Below are the code and all the weights of a small trained network. Each question names an input and a class and asks about switching units off, where a switched-off unit gives its printed mean instead of its output.

import numpy as np


def w(rows, s, z=0):
    codes = np.array(rows[::2]) - 128.0
    scale = np.full(codes.shape[1], s)
    scale[-1] = z or s
    return codes * scale


def f(y):
    return y / 2 * (1 + np.tanh(0.7978845608 * (y + 0.044715 * y**3)))


def log_softmax(a):
    a = a - a.max(-1, keepdims=True)
    return a - np.log(np.exp(a).sum(-1, keepdims=True))


def net(x, mask):
    res = np.array(x, float).reshape(1, 5) / 4 @ E
    y = f(res @ A[0][:, :-1].T + A[0][:, -1])
    res = res + np.where(mask, y, B[0][:, -1]) @ B[0][:, :-1]
    return log_softmax(res[-1] @ U[:, :-1].T + U[:, -1])


A, B = {}, {}
E = w([
[26,2,119],'x0',
[118,132,145],'x1',
[184,192,86],'x2',
[165,39,4],'x3',
[25,194,10],'x4',
],0.007)
A[0] = w([
[125,206,132,154],'n0',
[108,98,80,85],'n1',
[35,98,121,154],'n2',
[71,151,131,109],'n3',
[254,143,70,227],'n4',
[109,101,160,106],'n5',
[124,106,94,77],'n6',
[162,105,83,228],'n7',
[73,128,212,160],'n8',
[135,193,122,118],'n9',
[124,51,219,190],'n10',
[113,115,88,82],'n11',
[120,93,174,155],'n12',
[135,98,131,254],'n13',
[135,159,55,191],'n14',
[201,119,77,102],'n15',
[108,166,133,82],'n16',
[139,88,54,111],'n17',
[101,182,133,106],'n18',
[132,133,161,108],'n19',
[140,77,90,216],'n20',
],0.016,0.0051)
B[0] = w([
[207,46,38,209],'n0',
[51,78,165,179],'n1',
[88,125,160,230],'n2',
[129,100,80,165],'n3',
[215,55,167,255],'n4',
[124,218,79,153],'n5',
[37,115,152,151],'n6',
[86,82,232,201],'n7',
[100,225,107,216],'n8',
[180,104,108,186],'n9',
[151,246,202,252],'n10',
[63,118,155,158],'n11',
[117,254,148,180],'n12',
[111,169,222,189],'n13',
[178,173,189,217],'n14',
[65,90,163,180],'n15',
[131,136,67,146],'n16',
[56,97,172,208],'n17',
[141,110,22,169],'n18',
[134,157,62,146],'n19',
[101,150,198,213],'n20',
],0.007,0.0098)
U = w([
[204,40,200,113],'0',
[152,66,111,35],'1',
[165,84,192,254],'2',
[173,189,182,127],'3',
[69,63,169,121],'4',
[81,165,10,119],'5',
[227,131,14,124],'6',
],0.011,0.0089)

Each question gives the input, the list of numbers given to net, and the class t.
The units are the neurons (one row each of A and B). Each row of codes is followed by its name. A weight is (code - 128) times the scale printed after its matrix; where a second scale follows, it is the last column's (A, B and U).
mask holds one flag per neuron, in row order. A switched-off neuron (its flag False) gives its mean, the last column of its row in B, instead of its output. The means were averaged over made-up inputs and are rounded, as every weight is.
A unit's drop is (log p(t) with every unit on - log p(t) with that unit switched off) / (log p(t) with every unit on - log p(t) with every unit switched off).
The circuit of an input: a set's keep is (log p(t) with only the set's units on - log p(t) with every unit switched off) / (log p(t) with every unit on - log p(t) with every unit switched off). Starting from the 12 units with the biggest drops (on a tie, the unit counted first), units are removed one at a time, each time the one whose removal leaves the highest keep (on an exact tie, the one counted first), for as long as the keep stays at least 0.8.
circuit, biggest first: the units of the circuit, biggest drop first
k most important neurons: the k neurons with the biggest drops, biggest first
drop when u is switched off: that unit's drop, to one decimal
input [3,-4,8,7,3], class 4: circuit, biggest first : n17; n15
input [8,6,-8,5,-5], class 3: most important neuron : n10
input [4,8,-6,-1,6], class 5: circuit, biggest first : n7; n4
input [2,4,-1,-1,6], class 5: circuit, biggest first : n4; n7
input [6,-3,3,1,-6], class 3: circuit, biggest first : n10; n12
input [3,2,8,3,0], class 0: 2 most important neurons : n4; n8
input [1,-7,6,2,6], class 4: circuit, biggest first : n17; n7
input [-3,0,6,0,2], class 0: 2 most important neurons : n4; n8
input [-7,-7,8,4,2], class 0: drop when n4 is switched off : 0.1
input [3,7,-3,-3,2], class 5: drop when n4 is switched off : 0.2
input [-7,-5,4,0,-8], class 0: drop when n4 is switched off : 0.2
